Below is a small trained network, with its code and all its weights. Each question gives an input and a target symbol and asks what happens when units are switched off, that is, made to give their printed mean instead of their output.

import numpy as np


def w(rows, s, z=0):
    codes = np.array(rows[::2]) - 128.0
    scale = np.full(codes.shape[1], s)
    scale[-1] = z or s
    return codes * scale


def norm(h):
    return h / np.sqrt((h * h).mean(-1, keepdims=True) + 1e-5)


def f(y):
    return y / 2 * (1 + np.tanh(0.7978845608 * (y + 0.044715 * y**3)))


def softmax(a):
    e = np.exp(a - a.max(-1, keepdims=True))
    return e / e.sum(-1, keepdims=True)


def log_softmax(a):
    a = a - a.max(-1, keepdims=True)
    return a - np.log(np.exp(a).sum(-1, keepdims=True))


def net(x, mask):
    ids = ['ΔΘΛΩαβεηπστψ'.index(c) for c in x.split()]
    T = len(ids)
    res = E[ids] + P[:T]
    u = 0
    for l in range(2):
        r = norm(res)
        for j in range(2):
            rows = slice(3 * j, 3 * j + 3)
            q, k, v = (r @ M[l][rows].T for M in (Q, K, V))
            z = softmax(np.where(np.tri(T) > 0, q @ k.T / 3**0.5, -1e9)) @ v
            o = O[l][rows]
            res = res + np.where(mask[u + j], z, o[:, -1]) @ o[:, :-1]
        u += 2
        y = f(norm(res) @ A[l][:, :-1].T + A[l][:, -1])
        res = res + np.where(mask[u : u + 12], y, B[l][:, -1]) @ B[l][:, :-1]
        u += 12
    return log_softmax(norm(res)[-1] @ U[:, :-1].T + U[:, -1])


Q, K, V, O, A, B = {}, {}, {}, {}, {}, {}
E = w([
[142,186,134,39],'Δ',
[194,155,125,25],'Θ',
[159,210,120,45],'Λ',
[133,145,128,16],'Ω',
[123,80,237,153],'α',
[20,222,78,103],'β',
[235,135,205,126],'ε',
[46,97,190,132],'η',
[22,114,158,168],'π',
[210,125,248,223],'σ',
[186,113,66,162],'τ',
[193,112,73,166],'ψ',
],0.011)
P = w([
[160,178,75,93],'0',
[80,201,167,130],'1',
[186,102,41,165],'2',
[65,164,173,123],'3',
[161,66,50,122],'4',
[54,145,174,125],'5',
[164,38,64,106],'6',
[47,128,182,129],'7',
[151,2,82,93],'8',
[37,117,185,132],'9',
[151,9,96,89],'10',
[54,149,181,109],'11',
],0.0059)
Q[0] = w([
[167,176,227,140],'0.h1',
[130,105,132,75],'0.h1',
[166,48,57,132],'0.h1',
[77,124,255,119],'0.h2',
[40,115,189,108],'0.h2',
[164,158,119,88],'0.h2',
],0.0087)
K[0] = w([
[68,175,160,177],'0.h1',
[95,14,133,69],'0.h1',
[121,47,39,175],'0.h1',
[18,79,104,52],'0.h2',
[2,118,110,111],'0.h2',
[193,28,187,65],'0.h2',
],0.0057)
V[0] = w([
[14,183,212,167],'0.h1',
[138,167,98,114],'0.h1',
[152,110,3,217],'0.h1',
[136,135,110,158],'0.h2',
[145,176,193,110],'0.h2',
[219,128,136,133],'0.h2',
],0.0048)
O[0] = w([
[152,38,183,142,60],'0.h1',
[196,127,96,145,162],'0.h1',
[199,208,167,167,1],'0.h1',
[158,114,125,131,99],'0.h2',
[88,158,126,151,202],'0.h2',
[168,105,164,254,186],'0.h2',
],0.0053,0.0027)
A[0] = w([
[223,165,99,208,131],'0.n1',
[186,84,136,217,106],'0.n2',
[145,95,139,180,149],'0.n3',
[129,205,154,93,117],'0.n4',
[157,193,221,127,98],'0.n5',
[48,184,81,76,105],'0.n6',
[95,118,66,172,56],'0.n7',
[118,112,53,136,170],'0.n8',
[254,7,62,95,1],'0.n9',
[78,2,35,123,69],'0.n10',
[121,152,254,93,153],'0.n11',
[42,2,21,163,81],'0.n12',
],0.0058,0.0053)
B[0] = w([
[83,91,118,57,186],'0.n1',
[138,110,115,89,150],'0.n2',
[152,109,84,110,143],'0.n3',
[102,82,124,136,176],'0.n4',
[144,79,122,182,147],'0.n5',
[120,92,109,59,202],'0.n6',
[97,153,194,116,81],'0.n7',
[147,93,139,138,174],'0.n8',
[2,204,131,127,142],'0.n9',
[156,51,145,172,115],'0.n10',
[152,97,93,165,251],'0.n11',
[76,68,139,182,125],'0.n12',
],0.0061,0.0027)
Q[1] = w([
[86,198,193,155],'1.h1',
[123,215,236,139],'1.h1',
[136,127,53,193],'1.h1',
[104,126,255,69],'1.h2',
[114,180,144,178],'1.h2',
[100,191,228,65],'1.h2',
],0.0082)
K[1] = w([
[123,197,223,149],'1.h1',
[120,202,246,136],'1.h1',
[176,165,106,127],'1.h1',
[107,121,131,41],'1.h2',
[163,196,101,94],'1.h2',
[124,133,120,65],'1.h2',
],0.012)
V[1] = w([
[156,94,68,172],'1.h1',
[159,143,139,105],'1.h1',
[137,54,4,153],'1.h1',
[105,137,66,145],'1.h2',
[185,111,150,131],'1.h2',
[174,127,152,80],'1.h2',
],0.011)
O[1] = w([
[181,78,14,197,145],'1.h1',
[168,107,158,107,184],'1.h1',
[253,166,65,227,251],'1.h1',
[80,160,62,199,97],'1.h2',
[139,131,234,124,167],'1.h2',
[190,174,146,30,253],'1.h2',
],0.0053,0.0037)
A[1] = w([
[188,90,210,223,57],'1.n1',
[165,158,131,135,239],'1.n2',
[63,224,213,82,90],'1.n3',
[96,70,22,110,154],'1.n4',
[154,138,64,255,9],'1.n5',
[197,172,117,86,193],'1.n6',
[132,101,210,222,1],'1.n7',
[38,163,248,167,18],'1.n8',
[148,222,155,118,170],'1.n9',
[72,163,34,153,103],'1.n10',
[111,124,177,231,156],'1.n11',
[132,144,118,125,12],'1.n12',
],0.01,0.0042)
B[1] = w([
[31,184,111,121,175],'1.n1',
[96,133,129,157,193],'1.n2',
[160,94,105,216,164],'1.n3',
[88,127,168,182,155],'1.n4',
[238,2,104,107,146],'1.n5',
[109,68,146,152,254],'1.n6',
[164,252,189,113,143],'1.n7',
[225,103,38,39,138],'1.n8',
[103,116,136,175,173],'1.n9',
[163,169,167,126,131],'1.n10',
[160,181,104,101,147],'1.n11',
[139,156,130,88,111],'1.n12',
],0.0087,0.008)
U = w([
[143,188,136,97,228],'Δ',
[101,142,1,94,140],'Θ',
[42,76,147,172,3],'Λ',
[208,143,74,209,137],'Ω',
[66,124,124,60,57],'α',
[61,81,138,248,31],'β',
[111,117,54,71,92],'ε',
[215,165,119,33,127],'η',
[209,147,65,217,190],'π',
[176,74,251,149,111],'σ',
[55,171,44,161,172],'τ',
[143,150,220,165,229],'ψ',
],0.0098,0.0038)

Each question gives the input, a string of symbols that net reads in full, and the target symbol t.
The units are the heads (3 rows each of Q, K, V and O) and the neurons (one row each of A and B). Each row of codes is followed by its name. A weight is (code - 128) times the scale printed after its matrix; where a second scale follows, it is the last column's (O, A, B and U).
mask holds one flag per unit, layer by layer, with each layer's heads first. A switched-off unit (its flag False) gives its mean, the last column of its rows in O or B, instead of its output. The means were averaged over made-up inputs and are rounded, as every weight is.
A unit's drop is (log p(t) with every unit on - log p(t) with that unit switched off) / (log p(t) with every unit on - log p(t) with every unit switched off).
The circuit of an input: a set's keep is (log p(t) with only the set's units on - log p(t) with every unit switched off) / (log p(t) with every unit on - log p(t) with every unit switched off). Starting from the 12 units with the biggest drops (on a tie, the unit counted first), units are removed one at a time, each time the one whose removal leaves the highest keep (on an exact tie, the one counted first), for as long as the keep stays at least 0.8.
circuit, biggest first: the units of the circuit, biggest drop first
most important unit: the unit with the biggest drop
k most important neurons: the k neurons with the biggest drops, biggest first
k most important neurons of layer l: the k neurons of layer l with the biggest drops, biggest first
which heads matter: for each layer, one digit per head in row order, 1 if its drop is at least 0.15 and else 0, layers parted by /
input Ω ψ σ τ τ ε Θ, target π: most important neuron : (0.n1)
input π τ α π π ε η π Θ, target β: circuit, biggest first : (1.h2, 1.n4)
input Λ ε Ω, target σ: which heads matter : 00 / 01
input Θ ε Λ ε Λ, target σ: circuit, biggest first : (1.h2, 1.n6, 0.h2)
input Θ Θ τ τ Λ, target π: which heads matter : 00 / 00
input σ β π Λ ε, target β: circuit, biggest first : (1.n1, 1.h2, 0.n9)
input β Ω Λ, target τ: which heads matter : 00 / 11
input Θ Δ Ω π Θ β Λ, target τ: circuit, biggest first : (1.h2, 1.n4)
input Λ Δ Δ Λ ψ ε Ω Θ τ Ω α, target π: which heads matter : 00 / 10
input α σ Θ τ π, target π: 4 most important neurons : (0.n1, 1.n5, 1.n11, 1.n6)
input Θ β α α, target η: 2 most important neurons : (1.n8, 0.n11)
input Ω Λ Θ Θ η Θ Θ τ Ω, target π: which heads matter : 10 / 10
input α Δ π π ε, target β: circuit, biggest first : (1.n1, 0.n9, 1.h2)
input η τ Θ ψ η Θ τ Δ α, target π: circuit, biggest first : (1.h1)
input Θ τ Θ Δ ε Λ ψ π, target Θ: 2 most important neurons of layer 1 : (1.n8, 1.n6)
input τ Δ η, target π: 2 most important neurons : (1.n5, 1.n11)
input ε ε Θ, target σ: 2 most important neurons : (1.n6, 0.n11)
input π Θ Θ, target β: 2 most important neurons : (1.n6, 0.n9)
input ε Θ τ π Δ, target π: 4 most important neurons : (0.n1, 1.n1, 0.n9, 0.n8)
input Θ Λ Θ Θ α Θ Θ π α π, target Θ: most important unit : 1.n8
input τ π Θ β ε ε Θ α, target η: 2 most important neurons of layer 1 : (1.n8, 1.n6)
input Θ ε σ, target ψ: which heads matter : 00 / 01
input σ Λ Λ ε Λ, target σ: which heads matter : 00 / 01
input ε π Ω ε τ ε τ ε π, target π: which heads matter : 00 / 10
input Ω τ ε Θ τ Θ Θ, target π: which heads matter : 01 / 10
input ε Θ β ε Ω Θ Δ Δ ε τ Δ, target π: which heads matter : 10 / 10
input Ω Λ Θ β η Θ τ Ω τ Θ Λ, target π: most important unit : 1.h1
